Here is a tiny trained network, its code and every weight. The questions are about switching its units off for an input and a class, where a switched-off unit gives its printed mean instead of its output.

import numpy as np


def w(rows, s, z=0):
    codes = np.array(rows[::2]) - 128.0
    scale = np.full(codes.shape[1], s)
    scale[-1] = z or s
    return codes * scale


def f(y):
    return np.maximum(y, 0)


def log_softmax(a):
    a = a - a.max(-1, keepdims=True)
    return a - np.log(np.exp(a).sum(-1, keepdims=True))


def net(x, mask):
    res = np.array(x, float).reshape(1, 8) / 4 @ E
    y = f(res @ A[0][:, :-1].T + A[0][:, -1])
    res = res + np.where(mask, y, B[0][:, -1]) @ B[0][:, :-1]
    return log_softmax(res[-1] @ U[:, :-1].T + U[:, -1])


A, B = {}, {}
E = w([
[105,90,92,184,56,113],'x0',
[34,191,34,171,139,108],'x1',
[65,128,62,60,184,157],'x2',
[230,86,97,222,149,200],'x3',
[179,118,169,149,89,57],'x4',
[108,66,142,57,40,239],'x5',
[154,253,142,107,141,154],'x6',
[123,196,214,90,123,96],'x7',
],0.0064)
A[0] = w([
[212,28,139,180,118,187,202],'neuron 1',
[128,64,152,89,63,105,252],'neuron 2',
[127,167,204,12,129,115,175],'neuron 3',
[115,224,111,200,160,68,190],'neuron 4',
[167,134,82,150,133,236,137],'neuron 5',
[134,139,49,165,175,166,227],'neuron 6',
[68,174,16,157,223,96,175],'neuron 7',
[196,157,188,208,108,65,201],'neuron 8',
[178,147,160,226,121,47,191],'neuron 9',
[44,126,25,126,201,115,141],'neuron 10',
[184,39,165,159,111,77,113],'neuron 11',
[163,70,140,101,86,65,180],'neuron 12',
[139,123,86,154,152,239,175],'neuron 13',
[41,94,111,46,30,125,176],'neuron 14',
[120,177,194,25,155,115,167],'neuron 15',
[132,81,134,171,154,86,164],'neuron 16',
[126,153,202,11,144,124,160],'neuron 17',
[143,133,192,85,132,74,240],'neuron 18',
[78,76,157,45,2,137,189],'neuron 19',
[162,210,134,189,129,83,129],'neuron 20',
[140,134,62,173,168,212,233],'neuron 21',
[133,228,139,172,140,67,132],'neuron 22',
],0.0077,0.0036)
B[0] = w([
[221,1,159,143,98,159,238],'neuron 1',
[112,116,82,220,152,183,220],'neuron 2',
[182,239,99,116,212,183,242],'neuron 3',
[65,185,170,101,107,41,225],'neuron 4',
[157,115,153,43,61,183,203],'neuron 5',
[111,54,135,41,82,110,223],'neuron 6',
[61,95,101,38,155,28,254],'neuron 7',
[143,143,196,186,122,97,223],'neuron 8',
[128,140,196,173,122,44,218],'neuron 9',
[37,75,8,58,159,56,235],'neuron 10',
[172,26,131,197,167,100,194],'neuron 11',
[132,114,107,182,154,138,188],'neuron 12',
[150,107,142,33,65,189,214],'neuron 13',
[42,194,50,202,107,187,241],'neuron 14',
[171,241,127,80,212,177,235],'neuron 15',
[129,73,129,140,175,72,172],'neuron 16',
[213,245,88,89,244,227,234],'neuron 17',
[181,183,147,173,184,140,216],'neuron 18',
[91,165,61,229,106,205,247],'neuron 19',
[85,188,212,132,70,83,191],'neuron 20',
[136,79,141,9,59,142,233],'neuron 21',
[74,216,191,123,119,60,203],'neuron 22',
],0.0061,0.0074)
U = w([
[43,155,37,212,51,211,148],'0',
[103,203,235,173,99,32,65],'1',
[45,96,27,32,137,56,220],'2',
[211,41,140,236,149,107,2],'3',
[190,227,111,91,237,204,173],'4',
[206,80,166,54,2,211,169],'5',
],0.0064,0.00065)

Each question gives the input, the list of numbers given to net, and the class t.
The units are the neurons (one row each of A and B). Each row of codes is followed by its name. A weight is (code - 128) times the scale printed after its matrix; where a second scale follows, it is the last column's (A, B and U).
mask holds one flag per neuron, in row order. A switched-off neuron (its flag False) gives its mean, the last column of its row in B, instead of its output. The means were averaged over made-up inputs and are rounded, as every weight is.
A unit's drop is (log p(t) with every unit on - log p(t) with that unit switched off) / (log p(t) with every unit on - log p(t) with every unit switched off).
The circuit of an input: a set's keep is (log p(t) with only the set's units on - log p(t) with every unit switched off) / (log p(t) with every unit on - log p(t) with every unit switched off). Starting from the 12 units with the biggest drops (on a tie, the unit counted first), units are removed one at a time, each time the one whose removal leaves the highest keep (on an exact tie, the one counted first), for as long as the keep stays at least 0.8.
units of the circuit, in order: the units of the circuit, biggest drop first
unit that matters most: the unit with the biggest drop
top k neurons: the k neurons with the biggest drops, biggest first
drop when u is switched off: that unit's drop, to one decimal
input [0,8,2,5,7,-3,-7,4], class 1: units of the circuit, in order => neuron 9; neuron 4
input [-8,3,1,-5,5,7,-8,2], class 4: units of the circuit, in order => neuron 17; neuron 3
input [-2,-8,1,0,2,3,-2,1], class 4: units of the circuit, in order => neuron 17; neuron 3
input [-4,-6,-3,-4,-5,7,-5,-2], class 4: top 2 neurons => neuron 17; neuron 3
input [3,6,4,-3,0,8,0,7], class 0: units of the circuit, in order => neuron 14
input [-4,2,-8,0,2,7,-4,-7], class 3: top 2 neurons => neuron 1; neuron 11
input [-5,7,-7,-8,6,1,5,8], class 4: top 4 neurons => neuron 17; neuron 3; neuron 15; neuron 18
input [-4,-6,2,4,6,-6,-4,3], class 3: units of the circuit, in order => neuron 11; neuron 1
input [6,-8,8,-2,-7,-6,3,0], class 2: units of the circuit, in order => neuron 10; neuron 7
input [-3,2,3,3,-6,0,-2,-6], class 2: top 2 neurons => neuron 10; neuron 7
input [5,-4,-2,-3,3,5,-2,4], class 0: top 2 neurons => neuron 19; neuron 14
input [-1,1,0,-3,-6,-8,8,-1], class 1: top 3 neurons => neuron 22; neuron 20; neuron 4
input [-3,-7,4,8,-4,-8,-8,1], class 3: top 2 neurons => neuron 11; neuron 16
input [1,5,2,3,4,2,6,1], class 1: unit that matters most => neuron 10
input [-1,-8,6,-1,6,-7,-8,7], class 4: top 3 neurons => neuron 17; neuron 3; neuron 15
input [0,-4,-8,-8,5,8,-1,-7], class 0: top 2 neurons => neuron 19; neuron 14
input [3,-8,1,-2,8,3,-3,8], class 4: drop when neuron 17 is switched off => 0.2
input [6,-3,-8,-8,-5,-1,-8,5], class 0: drop when neuron 14 is switched off => 0.2
input [8,-3,-4,-1,8,1,8,-8], class 3: drop when neuron 1 is switched off => 0.1
input [-4,6,-6,2,7,6,-2,-7], class 3: drop when neuron 18 is switched off => -0.1
input [5,4,0,7,1,-3,5,-5], class 2: unit that matters most => neuron 7
input [1,-8,7,-5,2,0,-8,-5], class 0: top 2 neurons => neuron 14; neuron 19
